Below are the code and all the weights of a small trained network. Each question names an input and a target symbol and asks about switching units off, where a switched-off unit gives its printed mean instead of its output.

import numpy as np


def w(rows, s, z=0):
    codes = np.array(rows[::2]) - 128.0
    scale = np.full(codes.shape[1], s)
    scale[-1] = z or s
    return codes * scale


def norm(h):
    return h / np.sqrt((h * h).mean(-1, keepdims=True) + 1e-5)


def f(y):
    return np.maximum(y, 0)


def softmax(a):
    e = np.exp(a - a.max(-1, keepdims=True))
    return e / e.sum(-1, keepdims=True)


def log_softmax(a):
    a = a - a.max(-1, keepdims=True)
    return a - np.log(np.exp(a).sum(-1, keepdims=True))


def net(x, mask):
    ids = ['αδζλμω'.index(c) for c in x.split()]
    T = len(ids)
    res = E[ids] + P[:T]
    u = 0
    for l in range(3):
        q, k, v = (norm(res) @ M[l].T for M in (Q, K, V))
        z = softmax(np.where(np.tri(T) > 0, q @ k.T / 4**0.5, -1e9)) @ v
        res = res + np.where(mask[u], z, O[l][:, -1]) @ O[l][:, :-1]
        u += 1
        y = f(norm(res) @ A[l][:, :-1].T + A[l][:, -1])
        res = res + np.where(mask[u : u + 4], y, B[l][:, -1]) @ B[l][:, :-1]
        u += 4
    return log_softmax(norm(res)[-1] @ U[:, :-1].T + U[:, -1])


Q, K, V, O, A, B = {}, {}, {}, {}, {}, {}
E = w([
[168,230,183],'α',
[49,53,64],'δ',
[191,230,169],'ζ',
[187,157,183],'λ',
[97,2,222],'μ',
[96,66,60],'ω',
],0.01)
P = w([
[106,113,119],'0',
[88,190,193],'1',
[154,149,43],'2',
[149,178,118],'3',
[29,219,98],'4',
[155,132,45],'5',
[132,169,117],'6',
[100,244,232],'7',
[152,135,48],'8',
[66,13,144],'9',
[1,132,203],'10',
[157,125,41],'11',
[143,164,133],'12',
],0.0096)
Q[0] = w([
[143,131,204],'0.h0',
[252,141,91],'0.h0',
[93,177,144],'0.h0',
[84,154,64],'0.h0',
],0.013)
K[0] = w([
[24,7,189],'0.h0',
[175,148,188],'0.h0',
[166,1,116],'0.h0',
[81,110,114],'0.h0',
],0.0081)
V[0] = w([
[70,136,40],'0.h0',
[100,47,237],'0.h0',
[255,88,85],'0.h0',
[94,224,57],'0.h0',
],0.0078)
O[0] = w([
[220,234,210,107],'0.h0',
[216,69,253,251],'0.h0',
[83,58,74,46],'0.h0',
[169,151,72,57],'0.h0',
],0.0038,0.0033)
A[0] = w([
[136,200,128,121],'0.n0',
[197,157,113,251],'0.n1',
[76,148,72,194],'0.n2',
[3,150,134,64],'0.n3',
],0.016,0.0022)
B[0] = w([
[150,107,195,254],'0.n0',
[62,24,105,252],'0.n1',
[56,86,188,236],'0.n2',
[169,140,255,249],'0.n3',
],0.0097,0.0039)
Q[1] = w([
[124,106,107],'1.h0',
[100,249,135],'1.h0',
[117,64,131],'1.h0',
[128,108,105],'1.h0',
],0.018)
K[1] = w([
[113,119,164],'1.h0',
[35,198,106],'1.h0',
[99,77,87],'1.h0',
[226,215,254],'1.h0',
],0.0085)
V[1] = w([
[97,91,141],'1.h0',
[106,2,205],'1.h0',
[68,80,202],'1.h0',
[200,109,161],'1.h0',
],0.0069)
O[1] = w([
[164,200,192,162],'1.h0',
[133,151,121,247],'1.h0',
[131,246,144,205],'1.h0',
[80,159,53,145],'1.h0',
],0.013,0.012)
A[1] = w([
[35,157,119,226],'1.n0',
[169,178,168,255],'1.n1',
[89,2,228,112],'1.n2',
[148,204,145,122],'1.n3',
],0.0078,0.0028)
B[1] = w([
[97,128,138,199],'1.n0',
[99,57,8,254],'1.n1',
[75,126,117,149],'1.n2',
[206,38,154,215],'1.n3',
],0.011,0.0081)
Q[2] = w([
[118,118,64],'2.h0',
[27,156,137],'2.h0',
[153,69,147],'2.h0',
[3,152,89],'2.h0',
],0.011)
K[2] = w([
[102,94,143],'2.h0',
[49,112,64],'2.h0',
[114,2,110],'2.h0',
[77,176,102],'2.h0',
],0.0089)
V[2] = w([
[246,52,183],'2.h0',
[138,123,71],'2.h0',
[183,174,208],'2.h0',
[180,142,253],'2.h0',
],0.0071)
O[2] = w([
[224,136,251,223],'2.h0',
[22,111,222,66],'2.h0',
[79,158,2,179],'2.h0',
[134,166,112,251],'2.h0',
],0.0048,0.0028)
A[2] = w([
[244,17,120,102],'2.n0',
[14,40,84,160],'2.n1',
[115,1,4,196],'2.n2',
[242,110,176,251],'2.n3',
],0.0049,0.003)
B[2] = w([
[130,38,9,196],'2.n0',
[132,19,169,182],'2.n1',
[1,152,95,194],'2.n2',
[171,173,99,253],'2.n3',
],0.0081,0.0056)
U = w([
[155,219,164,198],'α',
[153,161,243,156],'δ',
[170,22,156,68],'ζ',
[132,105,116,217],'λ',
[105,59,10,7],'μ',
[73,156,37,252],'ω',
],0.013,0.0027)

Each question gives the input, a string of symbols that net reads in full, and the target symbol t.
The units are the heads (4 rows each of Q, K, V and O) and the neurons (one row each of A and B). Each row of codes is followed by its name. A weight is (code - 128) times the scale printed after its matrix; where a second scale follows, it is the last column's (O, A, B and U).
mask holds one flag per unit, layer by layer, with each layer's heads first. A switched-off unit (its flag False) gives its mean, the last column of its rows in O or B, instead of its output. The means were averaged over made-up inputs and are rounded, as every weight is.
A unit's drop is (log p(t) with every unit on - log p(t) with that unit switched off) / (log p(t) with every unit on - log p(t) with every unit switched off).
The circuit of an input: a set's keep is (log p(t) with only the set's units on - log p(t) with every unit switched off) / (log p(t) with every unit on - log p(t) with every unit switched off). Starting from the 12 units with the biggest drops (on a tie, the unit counted first), units are removed one at a time, each time the one whose removal leaves the highest keep (on an exact tie, the one counted first), for as long as the keep stays at least 0.8.
circuit, biggest first: the units of the circuit, biggest drop first
unit that matters most: the unit with the biggest drop
top k neurons: the k neurons with the biggest drops, biggest first
k most important neurons of layer l: the k neurons of layer l with the biggest drops, biggest first
drop of u: that unit's drop, to one decimal
input λ μ μ μ α, target δ: circuit, biggest first : 0.n3, 0.n0
input ζ ω ζ ζ μ, target α: top 4 neurons : 0.n1, 0.n0, 0.n2, 2.n1
input μ δ μ ζ ζ μ ζ ω μ μ δ μ λ, target μ: circuit, biggest first : 0.n3, 0.n1
input λ ζ α δ, target δ: top 2 neurons : 0.n2, 0.n3
input ζ ζ ζ λ λ μ μ δ μ μ μ ζ λ, target ζ: unit that matters most : 2.h0
input δ α δ δ ω δ δ ω μ α ζ μ λ, target μ: circuit, biggest first : 0.n1, 0.n3
input δ α ω ζ δ μ ζ, target ζ: top 3 neurons : 0.n0, 0.n1, 0.n3
input μ ζ μ μ ζ, target δ: top 2 neurons : 0.n0, 0.n3
input ω ζ δ μ μ, target α: top 3 neurons : 0.n2, 0.n1, 2.n1
input λ δ α ζ ζ ω ω δ ζ μ ω λ, target ω: top 3 neurons : 1.n3, 0.n3, 0.n2
input μ ζ α, target μ: 2 most important neurons of layer 0 : 0.n1, 0.n0
input ζ ω ζ λ ζ, target δ: 3 most important neurons of layer 0 : 0.n3, 0.n2, 0.n1
input μ λ ω ζ λ, target δ: top 2 neurons : 0.n3, 0.n0
input λ α α μ ζ ω μ λ μ, target μ: top 2 neurons : 1.n3, 2.n0
input μ μ μ ω ω μ μ μ μ, target μ: top 2 neurons : 0.n3, 1.n1
input λ ζ μ ω δ ω μ ζ μ δ μ ζ, target μ: top 3 neurons : 0.n2, 0.n0, 0.n1
input λ ζ ω μ μ ζ, target μ: 2 most important neurons of layer 0 : 0.n2, 0.n0
input ω μ ζ ω μ ζ μ ζ μ α, target α: top 2 neurons : 0.n1, 0.n0
input ω ω δ μ ω, target δ: most important neuron of layer 0 : 0.n3
input δ μ α ω α λ λ ζ λ ω μ λ, target ω: drop of 0.n0 : 0.1
input μ μ α λ α, target δ: drop of 0.n3 : 0.4
input δ ζ ζ ω ω, target δ: drop of 0.n3 : 0.2
input μ α μ μ μ, target δ: drop of 0.h0 : 0.0
